Here is a tiny trained network, its code and every weight. The questions are about switching its units off for an input and a class, where a switched-off unit gives its printed mean instead of its output.

import numpy as np


def w(rows, s, z=0):
    codes = np.array(rows[::2]) - 128.0
    scale = np.full(codes.shape[1], s)
    scale[-1] = z or s
    return codes * scale


def norm(h):
    return h / np.sqrt((h * h).mean(-1, keepdims=True) + 1e-5)


def f(y):
    return y / 2 * (1 + np.tanh(0.7978845608 * (y + 0.044715 * y**3)))


def log_softmax(a):
    a = a - a.max(-1, keepdims=True)
    return a - np.log(np.exp(a).sum(-1, keepdims=True))


def net(x, mask):
    res = np.array(x, float).reshape(1, 4) / 4 @ E
    u = 0
    for l in range(2):
        y = f(norm(res) @ A[l][:, :-1].T + A[l][:, -1])
        res = res + np.where(mask[u : u + 11], y, B[l][:, -1]) @ B[l][:, :-1]
        u += 11
    return log_softmax(norm(res)[-1] @ U[:, :-1].T + U[:, -1])


A, B = {}, {}
E = w([
[133,127,117,125,155,20,132],'x0',
[139,129,70,44,109,97,119],'x1',
[149,75,235,126,143,81,99],'x2',
[2,176,158,125,159,180,121],'x3',
],0.0089)
A[0] = w([
[131,123,71,147,112,95,125,113],'0.n1',
[57,136,103,81,135,83,127,93],'0.n2',
[157,131,59,111,127,118,128,125],'0.n3',
[76,131,119,118,120,204,120,46],'0.n4',
[165,126,110,140,121,181,125,1],'0.n5',
[153,130,121,126,129,144,129,124],'0.n6',
[105,105,100,125,108,89,125,92],'0.n7',
[128,132,56,111,119,168,131,23],'0.n8',
[54,145,150,182,137,151,144,118],'0.n9',
[108,110,121,106,121,109,123,92],'0.n10',
[103,147,5,124,117,191,132,114],'0.n11',
],0.023,0.0041)
B[0] = w([
[145,75,152,152,199,94,149,172],'0.n1',
[106,135,130,49,85,160,179,183],'0.n2',
[171,165,118,134,126,101,98,193],'0.n3',
[210,142,119,190,193,146,164,201],'0.n4',
[68,73,172,121,83,84,100,155],'0.n5',
[158,84,158,104,132,105,107,139],'0.n6',
[131,149,99,131,133,129,104,151],'0.n7',
[65,125,153,71,64,143,150,185],'0.n8',
[132,136,145,142,212,135,60,212],'0.n9',
[113,103,134,139,109,91,119,139],'0.n10',
[5,116,128,37,4,101,122,251],'0.n11',
],0.026,0.017)
A[1] = w([
[102,112,104,147,140,133,124,84],'1.n1',
[176,183,197,164,130,219,111,93],'1.n2',
[139,72,184,160,111,186,87,4],'1.n3',
[68,136,141,252,160,175,35,61],'1.n4',
[148,105,157,132,140,164,140,55],'1.n5',
[131,130,122,139,126,163,148,94],'1.n6',
[155,52,191,145,64,198,118,124],'1.n7',
[168,110,90,194,117,101,122,156],'1.n8',
[149,177,93,156,105,217,226,31],'1.n9',
[114,102,116,147,110,180,127,74],'1.n10',
[189,57,214,188,58,241,138,39],'1.n11',
],0.017,0.0028)
B[1] = w([
[201,64,189,7,187,123,193,119],'1.n1',
[96,167,87,107,118,183,74,209],'1.n2',
[118,117,121,110,123,212,131,176],'1.n3',
[104,115,153,164,202,200,228,255],'1.n4',
[98,107,170,121,174,74,137,142],'1.n5',
[122,47,153,92,206,76,128,115],'1.n6',
[78,162,125,82,144,87,153,195],'1.n7',
[168,134,75,153,70,143,166,185],'1.n8',
[35,83,224,224,193,155,96,132],'1.n9',
[185,144,174,103,113,154,89,122],'1.n10',
[78,143,131,94,86,122,105,184],'1.n11',
],0.019,0.0074)
U = w([
[124,128,158,158,247,221,136,74],'0',
[249,112,88,173,126,85,134,43],'1',
[58,119,151,48,62,118,125,254],'2',
],0.013,0.0025)

Each question gives the input, the list of numbers given to net, and the class t.
The units are the neurons (one row each of A and B). Each row of codes is followed by its name. A weight is (code - 128) times the scale printed after its matrix; where a second scale follows, it is the last column's (A, B and U).
mask holds one flag per neuron, layer by layer. A switched-off neuron (its flag False) gives its mean, the last column of its row in B, instead of its output. The means were averaged over made-up inputs and are rounded, as every weight is.
A unit's drop is (log p(t) with every unit on - log p(t) with that unit switched off) / (log p(t) with every unit on - log p(t) with every unit switched off).
The circuit of an input: a set's keep is (log p(t) with only the set's units on - log p(t) with every unit switched off) / (log p(t) with every unit on - log p(t) with every unit switched off). Starting from the 12 units with the biggest drops (on a tie, the unit counted first), units are removed one at a time, each time the one whose removal leaves the highest keep (on an exact tie, the one counted first), for as long as the keep stays at least 0.8.
circuit, biggest first: the units of the circuit, biggest drop first
most important unit: the unit with the biggest drop
top k neurons: the k neurons with the biggest drops, biggest first
top k neurons in layer l: the k neurons of layer l with the biggest drops, biggest first
drop of u: that unit's drop, to one decimal
input [6,1,-1,8], class 0: most important unit => 0.n11
input [-1,-2,7,1], class 0: top 2 neurons => 0.n11; 0.n2
input [6,7,0,-1], class 1: circuit, biggest first => 0.n11; 0.n3
input [8,-2,8,-6], class 1: top 3 neurons => 0.n11; 0.n9; 0.n8
input [3,-8,-7,5], class 0: top 2 neurons in layer 0 => 0.n9; 0.n4
input [5,-2,6,1], class 0: top 3 neurons in layer 1 => 1.n11; 1.n8; 1.n7
input [-4,6,5,-3], class 1: top 2 neurons in layer 0 => 0.n11; 0.n8
input [6,-4,6,1], class 0: top 2 neurons in layer 0 => 0.n11; 0.n2
input [-7,6,3,4], class 0: top 2 neurons => 0.n4; 1.n9
input [-3,6,6,-5], class 1: drop of 0.n11 => 0.7
input [0,0,-1,6], class 0: drop of 0.n4 => 0.4
input [-5,-8,-6,8], class 0: drop of 1.n7 => 0.0
input [4,1,3,-6], class 1: drop of 0.n11 => 0.5
